Here is a tiny trained network, its code and every weight. The questions are about switching its units off for an input and a target symbol, where a switched-off unit gives its printed mean instead of its output.

import numpy as np


def w(rows, s, z=0):
    codes = np.array(rows[::2]) - 128.0
    scale = np.full(codes.shape[1], s)
    scale[-1] = z or s
    return codes * scale


def f(y):
    return np.maximum(y, 0)


def softmax(a):
    e = np.exp(a - a.max(-1, keepdims=True))
    return e / e.sum(-1, keepdims=True)


def log_softmax(a):
    a = a - a.max(-1, keepdims=True)
    return a - np.log(np.exp(a).sum(-1, keepdims=True))


def net(x, mask):
    ids = ['Γαβδζηπφω'.index(c) for c in x.split()]
    T = len(ids)
    res = E[ids] + P[:T]
    q, k, v = (res @ M[0].T for M in (Q, K, V))
    z = softmax(np.where(np.tri(T) > 0, q @ k.T / 3**0.5, -1e9)) @ v
    res = res + np.where(mask[0], z, O[0][:, -1]) @ O[0][:, :-1]
    y = f(res @ A[0][:, :-1].T + A[0][:, -1])
    res = res + np.where(mask[1:9], y, B[0][:, -1]) @ B[0][:, :-1]
    return log_softmax(res[-1] @ U[:, :-1].T + U[:, -1])


Q, K, V, O, A, B = {}, {}, {}, {}, {}, {}
E = w([
[176,130,110,152,161],'Γ',
[54,155,134,44,119],'α',
[125,111,110,87,144],'β',
[116,149,72,171,135],'δ',
[70,187,84,140,92],'ζ',
[161,208,104,107,110],'η',
[30,115,130,133,197],'π',
[168,141,164,67,232],'φ',
[119,73,131,142,254],'ω',
],0.01)
P = w([
[147,191,168,205,146],'0',
[2,160,116,3,101],'1',
[50,135,88,28,121],'2',
[95,119,69,53,123],'3',
[111,129,75,70,136],'4',
[107,139,79,75,138],'5',
[117,145,81,93,153],'6',
[112,152,84,87,154],'7',
[112,168,82,105,154],'8',
[120,182,91,128,168],'9',
[117,193,97,136,176],'10',
[112,197,96,128,175],'11',
[101,201,95,118,173],'12',
],0.0074)
Q[0] = w([
[165,33,175,132,10],'h1',
[58,217,101,95,207],'h1',
[112,224,66,116,254],'h1',
],0.0077)
K[0] = w([
[97,68,29,26,131],'h1',
[184,159,187,206,163],'h1',
[142,182,253,232,127],'h1',
],0.0068)
V[0] = w([
[195,195,204,8,94],'h1',
[254,85,153,174,189],'h1',
[83,65,237,70,174],'h1',
],0.0087)
O[0] = w([
[249,244,220,31,140,198],'h1',
[228,94,2,59,141,6],'h1',
[61,230,64,167,251,107],'h1',
],0.0088,0.0024)
A[0] = w([
[45,95,81,121,220,135],'n1',
[108,193,121,94,239,148],'n2',
[157,10,3,88,92,187],'n3',
[73,47,179,171,81,254],'n4',
[126,188,205,95,173,149],'n5',
[111,159,240,141,125,152],'n6',
[177,120,102,60,76,222],'n7',
[115,149,228,134,66,190],'n8',
],0.0065,0.0049)
B[0] = w([
[62,141,67,164,203,198],'n1',
[122,209,118,132,225,253],'n2',
[180,20,11,147,142,163],'n3',
[2,68,179,158,33,196],'n4',
[166,178,169,143,176,238],'n5',
[187,158,187,185,122,203],'n6',
[190,57,123,29,100,201],'n7',
[165,126,228,166,84,210],'n8',
],0.0064)
U = w([
[231,47,45,100,89,1],'Γ',
[144,204,212,255,162,77],'α',
[110,139,144,78,141,208],'β',
[98,38,108,171,39,170],'δ',
[92,96,198,200,14,93],'ζ',
[237,116,194,64,39,215],'η',
[27,139,103,186,135,132],'π',
[197,182,82,52,204,84],'φ',
[131,97,50,167,201,142],'ω',
],0.0055,0.004)

Each question gives the input, a string of symbols that net reads in full, and the target symbol t.
The units are the heads (3 rows each of Q, K, V and O) and the neurons (one row each of A and B). Each row of codes is followed by its name. A weight is (code - 128) times the scale printed after its matrix; where a second scale follows, it is the last column's (O, A, B and U).
mask holds one flag per unit, heads first, then neurons. A switched-off unit (its flag False) gives its mean, the last column of its rows in O or B, instead of its output. The means were averaged over made-up inputs and are rounded, as every weight is.
A unit's drop is (log p(t) with every unit on - log p(t) with that unit switched off) / (log p(t) with every unit on - log p(t) with every unit switched off).
The circuit of an input: a set's keep is (log p(t) with only the set's units on - log p(t) with every unit switched off) / (log p(t) with every unit on - log p(t) with every unit switched off). Starting from all 9 units, units are removed one at a time, each time the one whose removal leaves the highest keep (on an exact tie, the one counted first), for as long as the keep stays at least 0.8.
circuit, biggest first: the units of the circuit, biggest drop first
top k neurons: the k neurons with the biggest drops, biggest first
drop when u is switched off: that unit's drop, to one decimal
input φ ω η α β ζ α α α β η δ, target φ: circuit, biggest first : (h1; n4)
input η β α, target η: circuit, biggest first : (h1; n7)
input φ φ α φ Γ β β α α ζ, target φ: circuit, biggest first : (h1; n4)
input η ω α η ζ π, target η: circuit, biggest first : (h1; n1)
input η φ φ α δ α φ β α β δ δ, target η: circuit, biggest first : (h1; n1)
input ω φ ω α φ φ, target ω: circuit, biggest first : (h1; n3)
input η δ π, target η: circuit, biggest first : (h1; n7)
input Γ η ω, target Γ: circuit, biggest first : (h1; n3)
input π Γ α η φ φ ζ α Γ π, target π: circuit, biggest first : (h1; n1; n4)
input α Γ δ β α η η π ζ Γ η α, target η: circuit, biggest first : (h1; n1; n8)
input π φ α α, target π: circuit, biggest first : (h1; n1)
input ω π α ζ, target ω: top 2 neurons : (n3; n1)
input ζ η η ζ π, target ζ: circuit, biggest first : (h1; n4)
input δ ζ α ω, target δ: top neuron : (n4)
input δ β α Γ η η η α δ α ζ, target ζ: top neuron : (n4)
input β β φ α β φ φ φ α α, target φ: top 2 neurons : (n4; n2)
input α α α ω, target α: drop when n7 is switched off : 0.1
input α φ δ π η, target α: drop when n2 is switched off : 0.0
input ζ δ δ α, target ζ: drop when n4 is switched off : 0.2
